Below are the code and all the weights of a small trained network. Each question names an input and a class and asks about switching units off, where a switched-off unit gives its printed mean instead of its output.

import numpy as np


def w(rows, s, z=0):
    codes = np.array(rows[::2]) - 128.0
    scale = np.full(codes.shape[1], s)
    scale[-1] = z or s
    return codes * scale


def f(y):
    return np.maximum(y, 0)


def log_softmax(a):
    a = a - a.max(-1, keepdims=True)
    return a - np.log(np.exp(a).sum(-1, keepdims=True))


def net(x, mask):
    res = np.array(x, float).reshape(1, 4) / 4 @ E
    y = f(res @ A[0][:, :-1].T + A[0][:, -1])
    res = res + np.where(mask, y, B[0][:, -1]) @ B[0][:, :-1]
    return log_softmax(res[-1] @ U[:, :-1].T + U[:, -1])


A, B = {}, {}
E = w([
[92,164,46,44],'x0',
[126,129,129,125],'x1',
[201,198,1,193],'x2',
[77,42,30,181],'x3',
],0.0082)
A[0] = w([
[98,113,172,212,60],'N1',
[19,42,196,68,108],'N2',
[227,224,216,88,173],'N3',
[42,103,211,92,144],'N4',
[170,108,193,189,53],'N5',
[105,78,153,238,101],'N6',
[82,15,62,175,96],'N7',
[117,254,22,143,252],'N8',
[44,163,64,56,88],'N9',
],0.0091,0.005)
B[0] = w([
[163,50,167,1,165],'N1',
[218,172,161,243,252],'N2',
[64,47,220,116,238],'N3',
[158,106,195,245,234],'N4',
[200,127,161,38,172],'N5',
[178,36,183,123,194],'N6',
[40,53,208,95,222],'N7',
[147,67,214,210,254],'N8',
[245,20,183,62,187],'N9',
],0.0077,0.0089)
U = w([
[116,85,168,136,216],'0',
[146,115,149,185,255],'1',
[209,134,134,242,68],'2',
[216,75,148,92,98],'3',
[126,160,141,174,96],'4',
[118,164,99,42,1],'5',
[6,186,84,96,1],'6',
],0.012,0.0057)

Each question gives the input, the list of numbers given to net, and the class t.
The units are the neurons (one row each of A and B). Each row of codes is followed by its name. A weight is (code - 128) times the scale printed after its matrix; where a second scale follows, it is the last column's (A, B and U).
mask holds one flag per neuron, in row order. A switched-off neuron (its flag False) gives its mean, the last column of its row in B, instead of its output. The means were averaged over made-up inputs and are rounded, as every weight is.
A unit's drop is (log p(t) with every unit on - log p(t) with that unit switched off) / (log p(t) with every unit on - log p(t) with every unit switched off).
The circuit of an input: a set's keep is (log p(t) with only the set's units on - log p(t) with every unit switched off) / (log p(t) with every unit on - log p(t) with every unit switched off). Starting from all 9 units, units are removed one at a time, each time the one whose removal leaves the highest keep (on an exact tie, the one counted first), for as long as the keep stays at least 0.8.
circuit, biggest first: the units of the circuit, biggest drop first
most important unit: the unit with the biggest drop
k most important neurons: the k neurons with the biggest drops, biggest first
drop of u: that unit's drop, to one decimal
input [5,-1,-5,1], class 2: most important unit : N2
input [-5,6,1,-8], class 0: 3 most important neurons : [N3, N2, N9]
input [-6,-4,0,8], class 0: 3 most important neurons : [N7, N9, N2]
input [-4,1,5,6], class 0: 3 most important neurons : [N7, N2, N4]
input [-3,-3,6,-8], class 0: 3 most important neurons : [N3, N2, N4]
input [8,5,5,4], class 3: 2 most important neurons : [N9, N2]
input [-8,1,5,-5], class 3: circuit, biggest first : [N5, N2]
input [2,-2,-7,-4], class 2: 3 most important neurons : [N2, N4, N7]
input [-5,-4,-8,4], class 2: 3 most important neurons : [N2, N4, N3]
input [8,4,-8,1], class 2: circuit, biggest first : [N2, N4]
input [-3,8,8,8], class 0: 3 most important neurons : [N7, N2, N4]
input [7,-6,6,7], class 0: 3 most important neurons : [N7, N2, N8]
input [4,1,-6,-5], class 2: 3 most important neurons : [N2, N4, N7]
input [-8,-5,-3,4], class 3: most important unit : N1
input [-8,1,4,-8], class 0: 3 most important neurons : [N3, N9, N2]
input [-6,-3,0,-3], class 3: 2 most important neurons : [N5, N7]
input [5,-4,-7,5], class 2: 3 most important neurons : [N2, N4, N3]
input [0,1,5,5], class 0: 3 most important neurons : [N2, N7, N4]
input [-5,-5,-8,-2], class 2: drop of N4 : 0.3
input [5,8,-8,-5], class 1: drop of N3 : 0.4
input [2,3,3,-7], class 0: drop of N2 : 0.4
input [-4,-8,8,-5], class 1: drop of N3 : 0.7
